Here is a tiny trained network, its code and every weight. The questions are about switching its units off for an input and a target symbol, where a switched-off unit gives its printed mean instead of its output.

import numpy as np


def w(rows, s, z=0):
    codes = np.array(rows[::2]) - 128.0
    scale = np.full(codes.shape[1], s)
    scale[-1] = z or s
    return codes * scale


def norm(h):
    return h / np.sqrt((h * h).mean(-1, keepdims=True) + 1e-5)


def f(y):
    return np.maximum(y, 0)


def softmax(a):
    e = np.exp(a - a.max(-1, keepdims=True))
    return e / e.sum(-1, keepdims=True)


def log_softmax(a):
    a = a - a.max(-1, keepdims=True)
    return a - np.log(np.exp(a).sum(-1, keepdims=True))


def net(x, mask):
    ids = ['αγδηθμξπσφω'.index(c) for c in x.split()]
    T = len(ids)
    res = E[ids] + P[:T]
    r = norm(res)
    for j in range(2):
        rows = slice(3 * j, 3 * j + 3)
        q, k, v = (r @ M[0][rows].T for M in (Q, K, V))
        z = softmax(np.where(np.tri(T) > 0, q @ k.T / 3**0.5, -1e9)) @ v
        o = O[0][rows]
        res = res + np.where(mask[j], z, o[:, -1]) @ o[:, :-1]
    y = f(norm(res) @ A[0][:, :-1].T + A[0][:, -1])
    res = res + np.where(mask[2:14], y, B[0][:, -1]) @ B[0][:, :-1]
    return log_softmax(norm(res)[-1] @ U[:, :-1].T + U[:, -1])


Q, K, V, O, A, B = {}, {}, {}, {}, {}, {}
E = w([
[100,11,151,32],'α',
[173,64,216,93],'γ',
[113,158,217,55],'δ',
[192,188,216,104],'η',
[124,19,139,71],'θ',
[151,113,224,87],'μ',
[160,113,244,62],'ξ',
[147,2,153,73],'π',
[170,77,237,81],'σ',
[117,99,216,47],'φ',
[124,55,207,52],'ω',
],0.0073)
P = w([
[122,149,98,173],'0',
[121,116,164,114],'1',
[25,37,148,137],'2',
[125,124,150,106],'3',
[52,55,155,149],'4',
[135,130,144,99],'5',
[68,65,175,163],'6',
[138,135,135,93],'7',
[90,52,183,161],'8',
[145,139,123,89],'9',
[121,45,203,172],'10',
[150,145,104,91],'11',
[170,7,225,178],'12',
[143,132,121,89],'13',
],0.015)
Q[0] = w([
[145,141,137,85],'head 0',
[12,119,131,248],'head 0',
[144,209,57,80],'head 0',
[141,156,56,49],'head 1',
[24,163,120,170],'head 1',
[75,16,250,190],'head 1',
],0.014)
K[0] = w([
[58,148,90,159],'head 0',
[195,89,192,2],'head 0',
[72,97,188,193],'head 0',
[101,65,142,153],'head 1',
[187,117,225,56],'head 1',
[211,139,66,4],'head 1',
],0.014)
V[0] = w([
[69,181,189,30],'head 0',
[131,196,86,166],'head 0',
[184,119,57,93],'head 0',
[120,142,152,159],'head 1',
[251,95,143,139],'head 1',
[74,121,103,139],'head 1',
],0.013)
O[0] = w([
[159,85,161,198,202],'head 0',
[8,140,160,74,3],'head 0',
[71,138,49,189,47],'head 0',
[169,76,123,139,100],'head 1',
[159,74,37,56,153],'head 1',
[87,192,163,134,110],'head 1',
],0.012,0.0064)
A[0] = w([
[133,64,131,116,141],'neuron 0',
[103,173,167,111,161],'neuron 1',
[163,81,105,82,108],'neuron 2',
[145,167,68,67,209],'neuron 3',
[198,97,158,146,138],'neuron 4',
[72,122,107,184,253],'neuron 5',
[143,136,79,182,146],'neuron 6',
[61,41,132,135,93],'neuron 7',
[182,163,148,100,196],'neuron 8',
[50,81,134,111,205],'neuron 9',
[171,99,199,129,200],'neuron 10',
[157,67,143,253,248],'neuron 11',
],0.015,0.004)
B[0] = w([
[162,181,134,140,179],'neuron 0',
[129,60,43,152,157],'neuron 1',
[122,139,147,179,174],'neuron 2',
[170,82,177,148,165],'neuron 3',
[128,147,93,112,223],'neuron 4',
[126,184,244,116,138],'neuron 5',
[149,123,151,51,148],'neuron 6',
[121,178,105,147,150],'neuron 7',
[106,89,101,156,179],'neuron 8',
[124,173,97,191,148],'neuron 9',
[105,165,105,161,232],'neuron 10',
[57,160,138,71,248],'neuron 11',
],0.011,0.015)
U = w([
[137,147,250,71,202],'α',
[177,77,107,82,160],'γ',
[71,94,206,77,221],'δ',
[170,77,139,86,126],'η',
[36,197,83,113,250],'θ',
[163,162,141,187,136],'μ',
[103,102,42,241,39],'ξ',
[173,118,120,180,96],'π',
[190,117,126,182,45],'σ',
[109,115,11,50,50],'φ',
[77,119,193,227,46],'ω',
],0.013,0.0016)

Each question gives the input, a string of symbols that net reads in full, and the target symbol t.
The units are the heads (3 rows each of Q, K, V and O) and the neurons (one row each of A and B). Each row of codes is followed by its name. A weight is (code - 128) times the scale printed after its matrix; where a second scale follows, it is the last column's (O, A, B and U).
mask holds one flag per unit, heads first, then neurons. A switched-off unit (its flag False) gives its mean, the last column of its rows in O or B, instead of its output. The means were averaged over made-up inputs and are rounded, as every weight is.
A unit's drop is (log p(t) with every unit on - log p(t) with that unit switched off) / (log p(t) with every unit on - log p(t) with every unit switched off).
The circuit of an input: a set's keep is (log p(t) with only the set's units on - log p(t) with every unit switched off) / (log p(t) with every unit on - log p(t) with every unit switched off). Starting from the 12 units with the biggest drops (on a tie, the unit counted first), units are removed one at a time, each time the one whose removal leaves the highest keep (on an exact tie, the one counted first), for as long as the keep stays at least 0.8.
circuit, biggest first: the units of the circuit, biggest drop first
most important unit: the unit with the biggest drop
k most important neurons: the k neurons with the biggest drops, biggest first
heads that matter: for each layer, one digit per head in row order, 1 if its drop is at least 0.15 and else 0, layers parted by /
input θ δ θ π, target φ: circuit, biggest first : head 0; neuron 11
input θ φ π φ θ π θ γ θ θ ξ, target θ: 2 most important neurons : neuron 11; neuron 3
input ξ θ ω φ γ μ θ π θ η α, target ξ: most important unit : head 1
input θ δ δ σ μ σ θ θ α γ θ θ α σ, target φ: circuit, biggest first : head 0; neuron 11
input ω φ δ φ θ φ π η π φ φ φ π, target ω: circuit, biggest first : head 0; neuron 11
input θ θ μ θ ξ π θ η ξ, target ξ: 2 most important neurons : neuron 2; neuron 7
input φ α δ σ μ δ μ θ α, target θ: heads that matter : 01
input π γ η ω φ φ φ η ξ θ φ φ θ θ, target γ: heads that matter : 10
input φ γ ξ π θ ω θ ξ α δ ω η, target α: 2 most important neurons : neuron 2; neuron 9
input θ φ δ θ π φ γ α θ, target α: circuit, biggest first : neuron 1; neuron 8
input θ π θ θ α α η θ φ ω, target φ: 3 most important neurons : neuron 1; neuron 11; neuron 10
input α θ θ σ, target ξ: circuit, biggest first : head 0; neuron 11; head 1; neuron 1
input φ φ μ π π η γ, target ξ: 3 most important neurons : neuron 2; neuron 7; neuron 3
input φ δ η η θ π η, target φ: heads that matter : 11
input π η μ π φ π α θ σ μ π α, target γ: heads that matter : 10
input θ θ θ θ π μ φ γ, target φ: 2 most important neurons : neuron 1; neuron 11
input η μ θ σ θ ω θ π φ σ φ ξ, target θ: most important unit : head 1
input π η γ φ, target γ: circuit, biggest first : head 0; neuron 3; neuron 11; neuron 10
input ω θ π, target θ: circuit, biggest first : neuron 11; neuron 7
input γ μ φ θ θ, target θ: 4 most important neurons : neuron 11; neuron 3; neuron 4; neuron 1
input μ α φ φ μ α η γ α μ δ δ φ α, target δ: heads that matter : 10
input θ μ φ ω μ α μ π φ θ θ θ φ, target θ: heads that matter : 10
